Moves between points:
at | ~ $ @
paf | tef lus mek
miz | zol kek kes
ler | raf nel rit
fid | vab kud ves
zol | bes rig miz
non | bev kes kek
ves | fid ner sos
ras | mek kip zer
sel | kip mek lus
tam | gev rit nel
lev | nel raf bes
fik | lus tef gos
mek | paf sel ras
zer | ras nud bev
nud | gaz zer kip
tof | dis sos ner
vab | raz rop fid
kek | non miz rig
kes | miz non gaz
bev | zer gaz non
tef | lif fik paf
rig | kek zol vad
bes | lev vad zol
gev | sos dis tam
kip | nud ras sel
dis | rit gev tof
rop | kud vab dak
nel | tam ler lev
lus | sel paf fik
dak | rop raz lif
rit | ler tam dis
lif | dak gos tef
raf | vad lev ler
gos | fik lif raz
raz | gos dak vab
sos | ves tof gev
kud | ner fid rop
ner | tof ves kud
vad | rig bes raf
gaz | kes bev nud

Point, then a row for it; each showing differs a little:
rop	[-5.01,-2.30,-9.54,-1.04,3.70,1.77,2.32,-1.42,6.73,-2.78,1.38,-11.40,3.03,1.13,0.88,-2.60,2.66,-1.90,-2.24,-1.87,0.74,0.78,-1.08,3.67,0.40,1.02,3.24,-7.73,1.23,3.18,2.37,1.87]
raz	[0.59,7.22,6.44,5.87,-2.02,-4.03,-7.52,-3.17,-4.04,3.44,-1.20,3.60,2.21,1.27,-0.88,-1.68,1.50,-2.10,0.02,-1.56,5.33,-0.83,-2.93,-5.87,-2.28,-0.94,-0.16,5.15,-1.94,-0.84,-4.65,0.89]
nud	[-0.12,-8.39,-6.47,-2.46,1.31,3.52,7.24,4.19,2.79,-1.74,-0.65,-0.24,-4.58,0.23,-1.22,3.97,0.95,-2.82,4.21,1.68,-6.38,-1.17,4.53,2.42,-0.48,4.22,-1.78,-4.45,1.32,-5.88,-1.20,-1.98]
rit	[0.89,5.37,6.34,4.62,-0.24,-2.06,-2.44,3.82,-7.96,3.38,-0.57,4.90,-1.69,0.74,-0.44,-1.79,-2.19,1.92,0.25,-0.97,2.93,-0.94,2.17,-7.28,-1.71,1.53,-2.79,9.90,-4.10,-2.48,-3.04,0.92]
miz	[5.25,4.68,7.61,1.17,-4.23,-0.96,-3.36,2.87,-5.58,3.43,-2.77,7.86,-0.48,-2.82,0.02,5.07,-3.24,-0.53,-1.08,-0.11,0.05,-1.71,1.24,-3.84,-1.41,1.39,-3.25,4.79,-4.11,-4.37,-6.84,-0.01]
rop	[-4.37,-1.59,-10.57,-0.77,3.98,2.15,2.17,-0.68,6.97,-2.71,0.56,-11.05,2.79,1.04,0.23,-1.98,3.46,-0.69,-3.74,-1.76,1.46,1.36,-0.85,2.51,0.04,-0.15,3.17,-8.25,2.00,3.08,4.46,1.48]
gev	[-4.98,-5.44,-8.77,0.18,5.63,3.18,6.83,5.03,4.25,-3.45,2.69,-7.25,0.58,0.40,1.13,-2.62,-3.21,0.93,-2.72,0.49,-1.85,1.68,3.67,3.18,-0.10,1.49,-0.29,-5.33,2.19,-1.26,5.50,-0.41]

Each walk starts at a row, and each symbol moves it to the next point.
Each answer is a row, close to the row of the point it stands for.
---
[3.93,4.59,9.66,2.47,-5.60,-5.04,-4.66,-2.54,-1.13,0.11,-1.96,8.94,0.51,-3.10,-0.18,-0.49,-1.98,-1.29,-0.74,-0.42,4.64,-5.53,-3.31,-1.67,-3.18,-0.99,-1.04,5.08,-1.31,-0.23,-3.96,0.10]
$
[0.16,1.37,-2.47,-3.20,-2.73,-0.51,0.14,-5.23,8.24,-4.30,3.21,-6.58,1.38,1.79,-0.96,-5.12,0.16,1.28,-2.90,-1.49,4.69,-4.29,-4.85,4.25,0.14,-3.87,3.78,-7.04,3.47,4.65,1.71,1.02]
$
[4.19,5.16,10.15,3.00,-5.65,-5.01,-5.21,-2.91,-1.64,0.71,-1.54,7.42,0.88,-3.12,0.25,0.84,-1.47,-0.72,-1.32,0.02,4.63,-5.56,-3.54,-1.88,-2.84,-0.59,0.02,4.61,-1.10,1.42,-4.17,0.33]
$
[-0.49,1.71,-1.63,-3.78,-3.50,-0.66,-0.09,-5.78,7.28,-4.09,3.25,-6.88,1.49,1.74,-0.29,-4.90,-0.64,0.48,-2.27,-1.25,5.26,-3.35,-4.48,3.30,-0.85,-3.69,4.79,-6.73,3.46,4.58,0.74,0.70]
~
[-1.52,-6.30,-3.11,-4.37,3.49,3.49,2.49,-4.33,6.71,-2.24,3.46,-7.36,-0.53,-0.33,-0.43,1.09,1.59,0.77,-3.28,-2.73,-3.11,1.87,-2.74,4.42,3.74,-1.29,2.50,-6.82,0.11,4.96,6.01,-2.20]
$
[1.80,4.85,7.05,4.81,0.37,-1.58,-3.28,3.96,-8.01,3.78,-1.03,5.84,-1.32,0.17,-2.48,-0.68,-1.73,2.41,1.10,-0.15,3.40,-1.48,2.09,-7.16,-1.84,0.36,-2.26,10.40,-3.02,-3.23,-4.43,1.58]
$
[-2.50,-5.88,-3.37,-4.02,3.55,3.35,3.16,-3.07,6.52,-1.95,4.31,-8.31,-0.02,-0.34,-1.17,1.08,0.57,0.99,-3.22,-2.31,-3.15,0.94,-2.66,3.90,2.79,-1.39,2.00,-6.16,-0.62,5.33,7.28,-2.11]
~
[-4.76,-3.43,-9.35,-0.92,5.71,3.05,6.02,4.45,3.18,-4.76,2.17,-5.82,0.05,0.92,0.33,-2.29,-2.13,1.51,-2.69,1.22,-1.35,2.82,3.86,3.54,0.55,2.23,0.23,-4.70,2.15,-0.24,7.18,0.07]
$
[1.13,-2.26,2.30,4.85,-1.98,1.94,0.77,1.35,-6.74,3.99,-0.57,6.23,-0.01,0.41,1.58,3.41,-1.89,-4.90,2.78,1.88,-5.30,5.19,3.53,-5.10,0.11,2.70,-1.32,5.02,-6.75,-5.45,-4.42,2.24]
~
[0.99,4.63,6.87,4.85,-0.44,-2.51,-2.42,3.53,-7.86,3.04,-1.28,6.14,-1.88,-0.16,-1.57,-1.82,-1.07,2.00,0.44,1.07,4.28,-1.84,0.74,-6.53,-2.10,1.25,-2.70,10.33,-3.43,-2.61,-4.01,1.94]
$
[-1.84,-6.35,-3.35,-4.50,3.57,2.97,3.63,-3.96,7.21,-1.85,3.80,-8.69,-0.20,-0.68,-0.24,0.99,1.00,0.92,-3.31,-1.29,-3.71,0.04,-2.48,4.51,3.92,-1.90,3.31,-7.18,0.24,4.90,6.69,-2.76]
~
[-4.84,-4.73,-9.24,0.29,5.04,2.99,6.17,4.06,4.34,-2.78,2.16,-5.14,-0.28,1.01,0.05,-2.27,-2.59,0.02,-2.54,1.23,-3.40,0.53,3.33,4.40,0.54,1.67,0.25,-4.09,3.30,-1.89,6.41,0.57]
$
[2.55,-1.68,2.55,5.87,-2.35,1.96,0.38,0.84,-7.77,4.43,-0.90,7.10,-1.35,-0.56,3.12,2.37,-0.95,-4.27,2.36,1.41,-4.43,5.35,5.20,-4.62,0.81,3.57,-0.91,5.77,-5.69,-5.54,-3.90,2.07]
$
[-3.40,-5.00,-9.33,0.23,6.02,3.02,6.28,4.62,3.69,-3.70,2.03,-5.75,0.42,2.13,1.67,-1.41,-1.82,0.45,-2.67,1.04,-2.24,1.43,3.74,4.17,-0.50,2.64,0.41,-5.37,2.44,0.01,6.61,0.20]
~
[0.34,-8.35,-9.07,1.49,-0.33,4.88,8.24,5.49,1.46,-1.74,-0.63,-2.90,-1.03,1.27,2.44,3.88,-1.08,-5.98,4.11,2.48,-5.51,0.34,3.48,-3.24,0.67,2.38,-2.50,-3.92,1.70,-2.31,-1.75,1.01]
$
[1.35,-3.10,-3.49,4.46,0.35,2.50,5.34,5.71,-0.58,1.62,-0.68,2.87,-4.35,1.19,0.57,3.65,-0.76,-4.70,5.77,1.59,-5.73,0.05,9.09,-1.11,-3.01,8.09,-0.18,4.09,2.66,-6.01,-3.49,0.04]
$
[0.92,-8.78,-7.98,1.23,-0.11,5.04,7.65,5.26,1.08,-1.21,0.30,-2.35,-0.82,2.72,2.43,3.81,-1.52,-5.71,3.80,3.35,-5.96,-0.58,3.43,-2.47,0.44,2.29,-2.65,-4.33,1.52,-3.70,-0.99,0.95]
@
[-3.69,-5.19,-9.26,-0.46,4.43,2.83,6.75,5.05,3.07,-3.25,2.09,-6.23,0.14,1.39,1.34,-2.49,-2.32,0.11,-2.72,1.53,-2.40,1.90,4.18,4.03,-0.59,2.58,0.15,-5.26,3.01,-0.80,6.05,-0.29]
@
[-1.46,-6.65,-4.09,-4.69,3.32,3.13,3.30,-3.77,6.65,-1.80,3.95,-7.94,-0.43,0.06,-0.75,1.06,0.80,-0.01,-3.02,-2.16,-3.26,1.04,-1.78,4.12,3.90,-1.98,2.76,-6.67,0.60,5.20,5.20,-1.41]
~
[-4.39,-5.62,-9.56,1.06,5.44,3.88,7.87,5.55,3.59,-1.73,1.12,-6.32,-0.47,0.84,0.94,-1.10,-1.67,0.86,-2.38,0.67,-2.44,1.90,3.81,3.48,-0.54,2.35,0.25,-4.28,3.07,-1.14,6.76,0.09]
@
[-1.19,-6.60,-3.62,-4.65,3.25,3.74,4.70,-3.74,5.67,-2.01,4.38,-8.60,0.18,-0.78,-0.73,0.69,1.61,0.88,-2.93,-2.37,-3.23,0.76,-1.94,3.39,2.92,-2.13,2.23,-6.10,-0.09,5.32,6.75,-2.39]
$
[1.52,4.69,6.76,4.39,0.91,-1.11,-2.38,3.91,-7.41,2.70,-1.16,5.94,-1.34,-0.20,-0.84,-0.47,-2.18,2.09,1.56,0.66,2.64,-1.47,2.20,-7.44,-1.67,1.11,-2.99,10.52,-3.36,-2.42,-3.25,2.12]
@
[2.66,-1.57,3.48,5.23,-2.05,1.82,-0.41,0.71,-6.89,3.78,-0.77,6.08,-0.50,-1.09,2.54,3.92,-1.02,-4.27,3.46,1.35,-4.43,5.00,4.37,-3.69,1.31,3.18,-2.46,5.69,-6.44,-5.66,-5.02,3.22]
~
[0.74,5.61,6.91,4.77,1.19,-1.54,-2.61,3.65,-7.45,2.57,-1.02,4.93,-1.94,0.38,-1.34,-0.56,-1.44,2.66,1.00,0.53,2.83,-0.68,3.12,-6.50,-1.72,1.54,-2.58,9.55,-3.38,-3.09,-3.41,2.09]
~
[4.46,4.93,10.10,2.69,-5.74,-6.05,-5.44,-2.03,-1.04,-0.08,-1.37,7.52,-0.18,-3.47,-0.06,-0.36,-2.48,-2.00,-0.43,0.61,4.72,-4.08,-3.79,-0.80,-2.98,0.28,-0.22,4.08,-0.98,1.80,-4.96,-0.17]
$
[-0.14,1.90,-1.89,-3.23,-2.42,-1.71,-1.33,-5.09,9.20,-4.27,3.41,-7.34,0.50,2.00,0.25,-4.58,0.23,-0.06,-3.07,-1.91,5.38,-2.75,-3.86,3.79,-0.99,-5.17,4.50,-5.99,3.08,5.19,2.01,1.46]
~
[-1.82,-5.90,-2.68,-4.72,3.74,3.24,3.39,-3.94,6.69,-0.70,3.34,-7.91,-0.22,-1.21,-0.34,1.92,1.82,0.74,-3.82,-2.96,-3.64,1.32,-2.73,3.98,3.63,-2.56,2.29,-5.85,0.52,4.57,6.66,-2.08]
$
[1.28,5.20,6.66,3.83,0.48,-1.90,-2.62,3.45,-7.79,2.76,-0.70,5.69,-1.99,1.20,-2.09,-0.69,-2.23,2.52,0.62,0.43,2.15,-1.76,2.24,-6.96,-2.03,0.51,-3.03,9.06,-3.41,-1.18,-2.91,1.26]
@
[3.03,-2.29,2.73,4.70,-1.47,1.76,0.50,0.97,-7.06,4.29,-1.14,5.31,-0.55,0.34,1.95,3.99,-1.07,-4.14,3.37,1.54,-4.73,5.53,4.37,-4.73,-0.31,3.13,-1.45,5.85,-5.70,-5.86,-4.09,1.99]
$
[-3.46,-4.53,-10.32,0.03,5.37,2.59,7.97,4.48,3.56,-3.63,2.37,-5.88,0.53,1.28,0.22,-2.63,-3.02,-0.35,-1.88,1.00,-2.30,1.32,2.98,3.33,-0.17,2.28,-0.54,-4.78,3.50,-1.23,5.88,0.24]
$
[2.25,-2.26,1.70,5.85,-1.95,1.32,0.01,0.59,-7.76,3.96,-0.46,6.54,-1.30,-0.36,2.46,3.31,-0.75,-3.36,3.16,2.38,-5.30,5.21,4.17,-3.51,1.80,2.85,-1.05,5.66,-6.69,-6.38,-5.19,2.17]
---
[0.61,-8.57,-8.17,0.74,-0.35,5.12,8.14,5.13,1.35,-1.02,-0.57,-1.54,-1.32,1.09,1.76,3.20,-1.59,-5.72,3.02,2.73,-5.85,-0.03,3.49,-2.17,0.42,2.47,-2.08,-4.75,0.92,-1.93,-0.93,0.28]
$
[1.29,-4.88,-2.71,5.17,-1.26,1.61,5.30,5.85,0.17,2.24,-0.84,1.75,-2.75,1.57,-0.57,2.82,-0.93,-4.82,4.88,0.58,-4.99,0.49,9.11,-1.73,-3.74,8.76,-0.52,3.16,2.72,-6.08,-3.31,1.03]
@
[2.22,-6.34,-7.59,-1.38,3.23,6.92,7.93,8.37,-0.95,-0.87,1.06,-2.26,-0.57,-1.77,-1.28,5.24,-2.59,0.05,-1.76,0.21,-5.87,1.46,5.47,1.34,-1.65,3.22,-5.32,0.40,-1.26,-4.59,1.12,0.33]
~
[1.77,-3.39,-2.70,4.88,-1.00,2.82,5.74,5.19,-0.80,2.65,0.26,1.29,-3.76,1.22,-0.19,2.46,0.04,-4.02,4.57,1.53,-5.53,0.08,8.74,-0.79,-4.86,7.11,0.05,2.69,3.28,-6.44,-3.63,1.16]
$
[0.39,-8.93,-9.40,1.45,-0.50,4.45,8.19,4.53,2.07,-2.08,0.14,-1.40,-1.51,1.26,1.52,3.08,-0.73,-6.27,2.81,3.14,-5.18,-0.02,3.33,-3.31,0.64,1.39,-2.52,-4.14,1.75,-3.21,-0.20,0.63]
$
[1.63,-3.24,-2.10,4.65,-0.80,1.88,4.97,6.51,-1.29,1.82,-0.67,1.21,-3.35,1.78,-0.13,2.28,-0.45,-4.48,4.95,0.82,-6.47,-1.08,8.96,-1.36,-4.89,8.22,-0.21,2.81,1.92,-6.43,-3.27,0.27]
@
[1.96,-7.65,-6.78,-1.65,3.39,5.19,6.66,8.05,-1.63,-0.98,1.60,-2.77,-1.88,-1.38,-2.01,4.10,-2.72,-0.24,-1.08,-1.23,-6.37,1.32,6.11,0.92,-1.42,2.16,-5.16,-1.11,0.03,-4.88,1.43,-1.25]
$
[0.42,-4.47,-2.04,3.64,-0.04,6.35,3.84,5.62,-3.90,4.97,2.24,-2.83,-3.79,-0.57,-3.56,4.97,-0.43,-2.08,0.82,1.57,-6.27,3.47,6.25,-2.75,-2.16,2.19,-2.88,2.36,-2.74,-7.82,-3.24,1.23]
@
[1.54,-9.06,-8.55,1.68,-1.12,5.10,7.53,4.80,1.39,-0.77,-0.67,-2.35,0.41,2.26,1.63,3.97,-2.00,-6.46,3.53,2.80,-5.71,0.47,3.26,-2.57,-0.54,2.60,-3.62,-4.40,1.10,-1.62,-1.42,1.57]
~
[0.80,-3.93,-2.77,3.87,0.51,6.03,4.88,5.04,-5.06,4.54,1.58,-3.17,-3.23,-0.99,-3.40,5.12,0.11,-2.42,1.51,1.05,-6.43,1.81,6.32,-2.21,-2.02,2.97,-2.83,3.66,-3.26,-8.34,-2.51,1.38]
~
[3.80,-2.88,4.59,6.39,0.68,-2.84,1.96,5.41,-3.83,3.39,-0.85,7.08,-3.05,2.31,0.47,3.84,-2.78,-0.46,3.89,1.18,-4.30,0.49,6.16,-0.85,-2.55,3.56,-3.30,9.35,-0.89,-6.09,-1.83,1.39]
~
[1.53,3.62,7.99,4.31,-2.18,-0.60,-0.32,2.28,-6.27,3.24,-3.39,11.35,-0.28,-4.65,1.70,1.37,0.06,-3.39,1.92,1.28,1.37,2.30,0.35,-3.32,-0.61,4.22,-2.30,5.78,-3.74,-1.92,-6.72,-1.39]
$
[-3.55,-1.56,-9.13,-1.26,3.34,3.02,3.23,-0.90,7.17,-3.04,1.48,-10.04,2.50,0.19,1.43,-3.37,3.99,-0.06,-2.53,-1.46,0.53,1.07,-1.16,2.87,1.75,-0.77,3.68,-7.57,1.41,2.45,3.66,1.89]
$
[2.74,3.37,6.37,3.54,-2.39,-0.19,0.22,1.12,-7.34,2.20,-2.36,9.35,-1.19,-5.48,1.88,1.35,-0.58,-2.29,1.38,0.63,2.43,2.47,0.01,-3.17,-1.47,4.17,-2.59,6.14,-3.25,-0.96,-6.05,-2.23]
@
[2.84,-3.47,3.11,5.84,1.30,-1.19,1.41,3.72,-4.16,2.21,-0.82,5.98,-2.62,2.53,-0.52,3.28,-3.36,-0.18,5.22,2.22,-4.93,0.26,6.51,-1.85,-3.90,4.24,-3.59,9.52,-0.98,-6.30,-1.51,1.47]
$
[-2.15,-9.46,-7.93,-2.88,0.79,3.20,4.73,0.52,4.83,-2.98,3.92,-6.65,-2.40,4.03,-1.39,1.77,-2.56,-1.06,2.03,4.15,-5.42,-0.55,2.46,-0.03,4.42,-0.68,2.28,-5.87,0.39,-1.75,5.28,2.87]
~
[0.76,-6.98,-5.77,-1.82,3.23,5.27,7.53,8.00,-0.84,-0.71,0.66,-3.33,-0.24,-1.95,-1.20,3.54,-1.75,-0.38,-0.67,-0.64,-5.64,2.04,6.08,0.53,-1.95,1.82,-4.48,-0.61,-1.51,-4.25,1.63,-0.94]
~
[2.15,-2.88,-2.89,5.33,-0.73,2.55,4.98,4.79,-0.88,2.52,-0.26,1.57,-3.29,1.44,-0.44,3.53,-1.41,-4.03,4.84,1.52,-5.71,0.63,9.29,-0.95,-4.25,7.50,0.18,3.73,2.76,-6.01,-2.88,-0.28]
$
[0.53,-8.70,-8.45,1.00,-0.68,5.26,7.93,4.32,1.05,-0.20,0.60,-1.36,0.36,2.28,1.76,2.56,-1.23,-6.03,2.86,3.34,-5.45,1.15,4.11,-4.37,0.65,1.81,-2.60,-3.61,2.01,-2.88,-0.38,1.53]
